What each symbol does to the units:
GB: κ>JF, σ>PZ, ρ>HQ, ξ>ZM, ψ>CJ, θ>.
LQ: κ>SM, σ>CQ, ρ>PH, ξ>LL, ψ>RQ, θ>FL
CQ: κ>LB, σ>MH, ρ>MZ, ξ>LQ, ψ>QM, θ>CJ
MH: κ>ZG, σ>LL, ρ>SD, ξ>CQ, ψ>SN, θ>SF
TM: κ>LL, σ>PH, ρ>., ξ>SD, ψ>HM, θ>TT
NC: κ>TZ, σ>NL, ρ>QM, ξ>PF, ψ>., θ>LB
SM: κ>LH, σ>LB, ρ>LQ, ξ>GT, ψ>PF, θ>BS
FL: κ>BS, σ>CJ, ρ>BL, ξ>HC, ψ>LQ, θ>ZM
BZ: κ>., σ>HS, ρ>RJ, ξ>JP, ψ>BG, θ>JR
SC: κ>QM, σ>LS, ρ>., ξ>FJ, ψ>., θ>MZ
CL: κ>., σ>DS, ρ>NL, ξ>TZ, ψ>., θ>JB
LH: κ>., σ>FZ, ρ>SM, ξ>BG, ψ>BR, θ>HS
LS: κ>SN, σ>HM, ρ>., ξ>SC, ψ>., θ>SD
HC: κ>RJ, σ>FL, ρ>TT, ξ>SF, ψ>LL, θ>SZ
SD: κ>MH, σ>TM, ρ>., ξ>MZ, ψ>LS, θ>GJ
BG: κ>., σ>LH, ρ>GT, ξ>JB, ψ>DS, θ>BZ
MJ: κ>SZ, σ>MQ, ρ>., ξ>QC, ψ>TT, θ>.
ZM: κ>PM, σ>GB, ρ>MQ, ξ>SZ, ψ>FL, θ>.
HQ: κ>GB, σ>QC, ρ>., ξ>MQ, ψ>JD, θ>.
MQ: κ>ZM, σ>HQ, ρ>., ξ>MJ, ψ>BL, θ>.
HS: κ>., σ>JJ, ρ>BS, ξ>BZ, ψ>LH, θ>NZ
DS: κ>., σ>BR, ρ>PN, ξ>CL, ψ>., θ>BG
RQ: κ>PF, σ>QM, ρ>FJ, ξ>BD, ψ>., θ>LQ
QM: κ>NC, σ>SN, ρ>SC, ξ>RQ, ψ>., θ>CQ
MZ: κ>CQ, σ>SD, ρ>., ξ>PH, ψ>SC, θ>JD
NZ: κ>., σ>ZH, ρ>PM, ξ>JR, ψ>HS, θ>.
BS: κ>HS, σ>FG, ρ>FL, ξ>RJ, ψ>SM, θ>PM
LB: κ>FZ, σ>ZG, ρ>CQ, ξ>SM, ψ>NC, θ>FG
ZD: κ>JP, σ>RJ, ρ>SF, ξ>FG, ψ>ZG, θ>LJ
ZH: κ>., σ>TL, ρ>JF, ξ>NZ, ψ>JJ, θ>.
FS: κ>JR, σ>PM, ρ>SZ, ξ>LJ, ψ>RJ, θ>.
QC: κ>PZ, σ>MJ, ρ>., ξ>HQ, ψ>GJ, θ>.
PF: κ>BR, σ>NC, ρ>RQ, ξ>PN, ψ>., θ>SM
JJ: κ>., σ>JP, ρ>FG, ξ>HS, ψ>FZ, θ>ZH
PN: κ>DS, σ>PF, ρ>BD, ξ>NL, ψ>., θ>GT
SF: κ>ZD, σ>HC, ρ>GJ, ξ>CJ, ψ>MH, θ>PZ
JF: κ>ZH, σ>LJ, ρ>GB, ξ>PM, ψ>FG, θ>.
BR: κ>., σ>TZ, ρ>PF, ξ>DS, ψ>., θ>LH
PZ: κ>LJ, σ>SZ, ρ>QC, ξ>GB, ψ>SF, θ>.
JP: κ>., σ>BZ, ρ>ZD, ξ>JJ, ψ>JB, θ>TL
RJ: κ>BZ, σ>BS, ρ>HC, ξ>ZD, ψ>GT, θ>FS
GT: κ>BG, σ>SM, ρ>LL, ξ>ZG, ψ>PN, θ>RJ
JB: κ>., σ>BG, ρ>ZG, ξ>FZ, ψ>CL, θ>JP
GJ: κ>SF, σ>TT, ρ>., ξ>JD, ψ>SD, θ>QC
NL: κ>CL, σ>PN, ρ>SN, ξ>NC, ψ>., θ>ZG
FG: κ>JJ, σ>ZD, ρ>CJ, ξ>BS, ψ>LB, θ>JF
FJ: κ>RQ, σ>SC, ρ>., ξ>HM, ψ>., θ>PH
PM: κ>NZ, σ>JF, ρ>ZM, ξ>FS, ψ>BS, θ>.
FZ: κ>., σ>JB, ρ>LB, ξ>LH, ψ>TZ, θ>JJ
JD: κ>CJ, σ>GJ, ρ>., ξ>BL, ψ>MZ, θ>HQ
SN: κ>NL, σ>BD, ρ>LS, ξ>QM, ψ>., θ>MH
TZ: κ>., σ>CL, ρ>NC, ξ>BR, ψ>., θ>FZ
CJ: κ>FG, σ>SF, ρ>JD, ξ>FL, ψ>CQ, θ>GB
LJ: κ>TL, σ>FS, ρ>PZ, ξ>JF, ψ>ZD, θ>.
SZ: κ>FS, σ>ZM, ρ>MJ, ξ>PZ, ψ>HC, θ>.
PH: κ>LQ, σ>MZ, ρ>., ξ>TM, ψ>FJ, θ>BL
BD: κ>PN, σ>RQ, ρ>HM, ξ>SN, ψ>., θ>LL
JR: κ>., σ>NZ, ρ>FS, ξ>TL, ψ>BZ, θ>.
TL: κ>., σ>JR, ρ>LJ, ξ>ZH, ψ>JP, θ>.
ZG: κ>JB, σ>GT, ρ>MH, ξ>LB, ψ>NL, θ>ZD
BL: κ>FL, σ>JD, ρ>., ξ>TT, ψ>PH, θ>MQ
HM: κ>BD, σ>FJ, ρ>., ξ>LS, ψ>., θ>TM
TT: κ>HC, σ>BL, ρ>., ξ>GJ, ψ>TM, θ>MJ
LL: κ>GT, σ>LQ, ρ>TM, ξ>MH, ψ>BD, θ>HC

In the rows, 521 means zero.

The rows follow the links: the fewer symbols apart two units are, the more alike their rows tend to be.

Each row is also shifted at random along 4 hidden directions that mean nothing.

The rows of 64 units, shuffled:
Each row is one unit's numbers.
1:  761   600   646   547   346   682   621   524   467   596   296   746   687   658   526   540   442   608   553   467   478   506   585   478   724   510   463   535   455
2:  312   548   606   425   482   597   650   657   454   516   504   524   342   413   362   441   616   438   583   590   605   457   391   661   434   495   615   391   490
3:  815   633   414   723   355   626   551   519   473   580   564   482   397   646   496   575   642   520   426   425   567   505   573   453   410   646   581   571   660
4:  667   376   302   673   718   307   552   620   593   670   570   482   414   529   404   537   658   384   495   554   484   470   475   460   348   664   720   594   694
5:  437   526   382   514   390   432   414   822   562   542   535   518   429   564   630   417   611   579   536   742   611   442   493   664   419   506   548   502   641
6:  473   707   458   585   477   625   486   503   710   386   478   630   672   355   567   529   444   451   566   614   420   701   605   649   352   483   448   329   609
7:  340   524   568   432   543   527   559   636   616   541   542   443   369   507   681   429   526   466   691   581   518   523   527   705   413   453   489   424   473
8:  567   469   326   583   447   563   534   624   596   329   602   414   425   582   674   526   237   665   497   396   420   554   743   401   656   670   428   694   451
9:  877   395   458   447   585   364   391   811   630   478   454   567   554   540   614   252   506   413   604   656   538   301   492   656   536   635   605   570   479
10:  626   477   647   413   459   620   647   495   376   415   445   629   652   581   438   616   324   568   523   362   536   532   477   419   807   549   507   551   285
11:  810   443   414   537   512   384   531   778   594   452   543   555   490   595   628   604   587   443   527   586   606   473   426   733   301   637   711   444   533
12:  834   246   500   218   714   427   556   689   411   341   442   479   463   363   440   401   539   231   587   396   459   503   341   645   488   705   628   501   431
13:  699   451   445   463   359   491   373   582   357   471   470   550   640   746   647   647   719   518   323   386   662   465   480   575   398   695   597   623   620
14:  525   458   532   349   538   527   604   568   428   596   524   288   284   543   684   459   524   633   600   453   512   573   533   468   577   461   398   611   544
15:  630   466   417   458   501   342   516   714   474   618   569   418   449   541   593   521   423   817   497   742   590   531   512   418   647   477   437   594   601
16:  405   551   551   374   419   543   389   435   368   480   370   586   743   527   618   599   627   608   416   445   530   665   518   570   474   517   392   498   625
17:  572   534   458   329   458   684   407   552   478   299   498   400   485   552   757   456   452   502   536   328   485   610   627   637   488   608   367   525   483
18:  646   473   629   506   678   517   605   500   608   655   496   478   420   538   520   279   431   457   696   511   434   401   589   489   659   459   513   588   415
19:  252   421   505   475   695   273   278   519   656   482   704   437   505   556   628   391   432   529   539   630   553   381   562   460   607   438   495   633   419
20:  547   522   562   544   581   657   735   463   584   469   403   688   612   546   618   611   291   472   647   351   344   654   594   527   608   561   458   444   356
21:  564   619   627   453   270   661   424   558   420   476   332   706   746   658   633   499   631   580   492   476   567   493   567   640   523   563   464   503   523
22:  303   601   501   768   437   642   699   442   644   424   638   603   497   447   321   559   229   588   548   576   512   489   638   395   717   503   537   546   338
23:  472   610   635   625   578   575   589   295   508   580   471   691   736   486   473   768   729   368   516   435   482   712   411   667   198   478   595   265   633
24:  674   652   338   666   445   633   646   572   617   527   461   541   500   427   484   500   415   540   554   520   373   687   682   475   461   614   462   479   646
25:  401   478   595   308   628   469   514   555   535   417   609   378   505   475   744   510   482   552   646   560   537   584   505   677   472   404   408   426   476
26:  497   421   326   594   539   498   768   852   571   465   521   507   320   491   403   511   336   508   536   560   506   503   483   491   608   713   694   540   465
27:  357   367   467   571   714   335   585   485   565   505   647   499   518   416   320   464   364   503   513   589   496   447   483   313   725   518   600   622   407
28:  513   416   483   547   789   319   409   386   570   617   608   483   586   387   475   620   764   389   465   561   482   604   385   538   214   516   595   409   717
29:  602   544   495   755   505   374   584   613   622   656   648   520   428   610   526   643   550   575   495   700   640   400   485   491   444   478   684   538   592
30:  353   526   457   649   440   592   699   558   480   475   456   616   517   568   372   597   368   500   491   416   473   525   578   410   675   666   594   600   450
31:  485   452   520   358   471   598   459   587   422   334   423   521   593   640   755   570   479   516   559   243   487   568   554   609   551   656   411   589   446
32:  561   608   396   574   431   595   509   458   528   512   543   445   544   442   532   524   423   735   432   494   471   678   657   364   586   499   347   591   623
33:  590   425   471   501   681   302   419   511   593   653   553   483   547   416   464   370   464   618   492   696   468   474   532   345   635   449   493   638   573
34:  584   537   593   502   530   525   708   603   648   563   546   488   365   540   631   455   286   589   743   530   485   497   590   540   634   411   494   500   366
35:  509   517   476   525   483   495   566   475   485   481   411   627   792   499   570   701   345   704   488   453   448   729   591   407   636   605   428   538   505
36:  257   470   495   311   494   523   538   617   371   465   527   364   375   458   433   492   724   497   471   533   620   577   357   597   468   515   550   455   612
37:  438   581   597   604   464   619   614   340   530   372   658   568   566   421   387   636   234   655   491   480   489   542   589   390   807   417   433   539   270
38:  619   717   606   605   383   646   422   362   501   572   538   505   523   559   506   554   825   429   456   503   612   477   532   650   266   444   538   465   642
39:  357   517   702   450   691   531   532   444   571   590   516   604   480   353   295   352   563   304   633   581   482   402   399   598   572   408   614   398   435
40:  300   542   579   378   400   423   328   570   440   633   536   416   513   521   615   456   739   732   428   735   665   531   454   600   423   371   390   493   688
41:  389   486   576   615   569   511   576   495   508   683   561   480   337   476   316   332   546   476   522   583   499   348   496   381   653   493   591   626   500
42:  218   608   792   482   669   524   415   261   663   656   545   508   489   412   544   288   583   402   693   630   510   367   520   577   538   257   462   445   419
43:  312   702   678   815   389   604   548   166   492   784   524   649   657   605   427   706   675   651   456   536   604   478   534   363   487   339   589   507   587
44:  695   461   398   608   395   502   504   525   329   599   467   483   572   734   559   668   610   616   356   344   601   540   531   415   498   716   557   684   627
45:  963   469   613   492   533   406   514   552   445   548   601   474   475   624   576   671   596   629   478   570   645   459   428   565   492   454   603   512   502
46: 1024   381   643   175   535   596   482   539   293   633   345   288   266   606   587   155   691   438   599   322   531   399   506   537   694   571   401   714   487
47:  675   538   716   582   656   437   409   356   577   599   568   580   608   472   459   499   664   366   569   620   585   399   395   635   421   381   610   411   514
48:  271   579   589   519   374   679   470   590   540   470   383   589   574   693   719   516   462   533   537   413   524   487   622   619   573   575   445   559   392
49:  744   364   483   337   634   386   260   647   455   517   499   495   586   501   581   304   648   487   498   612   499   426   434   598   485   545   463   554   597
50:  566   497   609   459   565   587   603   390   486   406   478   570   665   565   638   622   248   605   596   363   424   627   637   447   748   502   395   513   298
51:  453   591   429   698   538   384   630   691   729   638   597   570   483   481   532   512   305   719   572   843   545   463   552   465   596   426   522   466   538
52:  390   558   541   561   759   342   497   371   607   536   658   535   642   380   525   805   678   494   521   647   560   677   369   596   222   358   558   304   653
53:  650   390   420   622   755   259   500   466   587   584   671   429   533   538   449   593   564   538   471   570   500   519   468   405   444   526   623   580   590
54:  673   557   462   575   283   566   261   515   392   418   614   460   501   721   627   583   732   558   331   490   693   428   545   525   401   559   536   616   610
55:  272   589   492   459   318   690   436   521   397   287   572   459   448   500   415   498   565   568   413   416   601   543   528   525   598   604   474   588   466
56:  430   605   478   584   364   681   549   610   547   274   572   608   477   476   406   501   371   437   508   490   540   496   558   576   597   599   603   469   364
57:  689   597   541   541   386   711   625   532   545   483   467   464   363   596   620   393   325   516   624   380   452   512   711   479   654   537   435   598   431
58:  587   392   460   401   587   434   719   694   477   455   598   434   396   435   361   621   312   576   564   520   539   560   443   445   706   609   575   535   407
59:  485   527   659   495   510   663   643   545   529   301   443   759   741   503   460   624   327   405   607   421   517   541   491   659   615   582   615   376   259
60:  371   654   365   482   397   551   320   548   536   402   539   439   625   440   620   548   601   631   391   559   508   703   602   555   384   549   359   505   749
61:  932   556   437   550   624   595   630   381   479   490   539   463   542   451   507   747   625   476   466   335   417   771   493   530   284   627   513   424   651
62:  433   646   500   519   405   687   448   587   595   366   527   487   463   580   661   410   408   477   616   430   510   493   685   631   522   510   442   529   395
63:  411   461   547   382   395   612   478   588   315   359   429   607   622   589   470   587   550   513   450   349   577   515   456   590   628   660   546   562   427
64:  420   418   251   726   692   323   528   719   703   687   515   478   434   423   426   374   478   480   533   701   363   479   572   334   482   648   619   594   737

Some units, each with its row:
BS 25
BG 9
TZ 53
BD 38
JJ 46
LJ 26
HQ 10
SD 1
SZ 56
RQ 54
NL 29
TL 41
JF 58
NZ 12
SN 3
PH 16
JP 18
FL 17
LS 43
RJ 7
TT 48

Row, symbols taken left to right, then the row they reach:
34 σ σ σ: 14
39 σ ρ: 36
42 ρ θ: 2
31 θ κ: 55
20 ξ ψ: 35
22 ρ ψ κ: 57
30 κ ξ: 37
62 σ ρ κ σ: 8
59 σ: 63
51 θ ρ σ ψ: 6
28 θ θ: 19
40 κ θ ψ σ: 33
50 κ κ ψ: 15
49 ξ ρ: 5
47 ξ ξ ρ: 45
13 κ ρ ξ: 23
11 ρ κ σ: 52
61 σ θ: 24
32 σ κ κ: 64

